Here is a tiny trained network, its code and every weight. The questions are about switching its units off for an input and a target symbol, where a switched-off unit gives its printed mean instead of its output.

import numpy as np


def w(rows, s, z=0):
    codes = np.array(rows[::2]) - 128.0
    scale = np.full(codes.shape[1], s)
    scale[-1] = z or s
    return codes * scale


def f(y):
    return np.maximum(y, 0)


def softmax(a):
    e = np.exp(a - a.max(-1, keepdims=True))
    return e / e.sum(-1, keepdims=True)


def log_softmax(a):
    a = a - a.max(-1, keepdims=True)
    return a - np.log(np.exp(a).sum(-1, keepdims=True))


def net(x, mask):
    ids = ['βζθτψω'.index(c) for c in x.split()]
    T = len(ids)
    res = E[ids] + P[:T]
    u = 0
    for l in range(2):
        r = res
        for j in range(3):
            rows = slice(2 * j, 2 * j + 2)
            q, k, v = (r @ M[l][rows].T for M in (Q, K, V))
            z = softmax(np.where(np.tri(T) > 0, q @ k.T / 2**0.5, -1e9)) @ v
            o = O[l][rows]
            res = res + np.where(mask[u + j], z, o[:, -1]) @ o[:, :-1]
        u += 3
        y = f(res @ A[l][:, :-1].T + A[l][:, -1])
        res = res + np.where(mask[u : u + 4], y, B[l][:, -1]) @ B[l][:, :-1]
        u += 4
    return log_softmax(res[-1] @ U[:, :-1].T + U[:, -1])


Q, K, V, O, A, B = {}, {}, {}, {}, {}, {}
E = w([
[114,75,215],'β',
[191,145,150],'ζ',
[153,166,192],'θ',
[88,95,238],'τ',
[237,95,126],'ψ',
[130,30,4],'ω',
],0.014)
P = w([
[94,2,202],'0',
[125,98,189],'1',
[142,121,175],'2',
[161,118,131],'3',
[127,173,135],'4',
[182,105,87],'5',
[112,208,99],'6',
[207,63,49],'7',
[131,192,59],'8',
[178,111,35],'9',
],0.0091)
Q[0] = w([
[150,151,117],'L0H0',
[155,155,177],'L0H0',
[139,103,151],'L0H1',
[200,171,88],'L0H1',
[11,99,127],'L0H2',
[95,129,100],'L0H2',
],0.013)
K[0] = w([
[85,255,42],'L0H0',
[153,125,71],'L0H0',
[38,189,186],'L0H1',
[90,187,41],'L0H1',
[150,76,179],'L0H2',
[124,213,194],'L0H2',
],0.0093)
V[0] = w([
[149,58,157],'L0H0',
[255,5,109],'L0H0',
[199,141,128],'L0H1',
[231,129,12],'L0H1',
[196,104,201],'L0H2',
[232,175,215],'L0H2',
],0.0079)
O[0] = w([
[141,122,1,196],'L0H0',
[144,135,99,254],'L0H0',
[105,125,223,133],'L0H1',
[238,87,138,169],'L0H1',
[77,121,86,164],'L0H2',
[139,30,65,112],'L0H2',
],0.0068,0.0088)
A[0] = w([
[170,191,254,115],'L0N0',
[182,168,162,147],'L0N1',
[200,134,89,80],'L0N2',
[160,9,206,2],'L0N3',
],0.0092,0.0031)
B[0] = w([
[227,196,192,180],'L0N0',
[179,99,191,181],'L0N1',
[221,169,6,254],'L0N2',
[101,254,146,150],'L0N3',
],0.0074,0.0072)
Q[1] = w([
[162,125,139],'L1H0',
[107,29,86],'L1H0',
[122,112,205],'L1H1',
[168,141,4],'L1H1',
[122,168,111],'L1H2',
[205,181,140],'L1H2',
],0.012)
K[1] = w([
[215,142,57],'L1H0',
[109,109,254],'L1H0',
[13,104,93],'L1H1',
[132,130,15],'L1H1',
[120,107,75],'L1H2',
[176,123,90],'L1H2',
],0.008)
V[1] = w([
[185,162,116],'L1H0',
[169,76,85],'L1H0',
[87,250,80],'L1H1',
[183,27,109],'L1H1',
[77,153,187],'L1H2',
[142,117,194],'L1H2',
],0.011)
O[1] = w([
[50,159,182,164],'L1H0',
[113,2,169,191],'L1H0',
[97,221,103,110],'L1H1',
[88,171,145,250],'L1H1',
[181,52,123,4],'L1H2',
[28,90,220,66],'L1H2',
],0.007,0.017)
A[1] = w([
[136,152,221,55],'L1N0',
[198,170,174,196],'L1N1',
[37,140,213,254],'L1N2',
[89,20,2,89],'L1N3',
],0.0076,0.003)
B[1] = w([
[198,175,218,165],'L1N0',
[86,131,143,199],'L1N1',
[8,89,118,159],'L1N2',
[2,80,211,254],'L1N3',
],0.009,0.0097)
U = w([
[82,163,165,254],'β',
[178,193,210,145],'ζ',
[196,30,183,60],'θ',
[68,202,129,25],'τ',
[87,254,125,21],'ψ',
[77,62,240,163],'ω',
],0.0097,0.0063)

Each question gives the input, a string of symbols that net reads in full, and the target symbol t.
The units are the heads (2 rows each of Q, K, V and O) and the neurons (one row each of A and B). Each row of codes is followed by its name. A weight is (code - 128) times the scale printed after its matrix; where a second scale follows, it is the last column's (O, A, B and U).
mask holds one flag per unit, layer by layer, with each layer's heads first. A switched-off unit (its flag False) gives its mean, the last column of its rows in O or B, instead of its output. The means were averaged over made-up inputs and are rounded, as every weight is.
A unit's drop is (log p(t) with every unit on - log p(t) with that unit switched off) / (log p(t) with every unit on - log p(t) with every unit switched off).
top k neurons: the k neurons with the biggest drops, biggest first
k most important neurons of layer l: the k neurons of layer l with the biggest drops, biggest first
heads that matter: for each layer, one digit per head in row order, 1 if its drop is at least 0.15 and else 0, layers parted by /
drop when u is switched off: that unit's drop, to one decimal
input ψ ζ ω, target ω: heads that matter -> 001 / 000
input θ θ ζ, target ω: top 3 neurons -> (L0N2; L0N0; L0N3)
input θ θ ω, target ω: heads that matter -> 001 / 001
input ω θ θ ψ ω ω τ, target ω: heads that matter -> 000 / 100
input ω θ ζ ω θ ω β, target ω: top 2 neurons -> (L0N2; L1N2)
input ω ω θ ω β β ζ ω ω, target ψ: 2 most important neurons of layer 0 -> (L0N2; L0N1)
input ω ζ ω ω θ ω τ ω θ, target ζ: heads that matter -> 001 / 000
input ω ω ω ζ ω ζ ω ψ β, target ω: heads that matter -> 011 / 100
input θ ζ β θ, target ω: heads that matter -> 011 / 011
input ψ ω ω ω β ω ψ ω, target ψ: heads that matter -> 010 / 101
input ω τ ω θ ψ ω ζ, target ζ: 2 most important neurons of layer 1 -> (L1N3; L1N0)
input τ β ω ζ θ ω ω ω θ, target ζ: most important neuron of layer 1 -> (L1N0)
input ζ θ θ θ, target ω: drop when L1H1 is switched off -> 0.2
input ω ω ω ω ζ, target ζ: drop when L0H2 is switched off -> 0.4
input θ ζ ζ, target ω: drop when L1H1 is switched off -> 0.5
input ω ω ψ ω ψ, target ζ: most important neuron of layer 1 -> (L1N3)
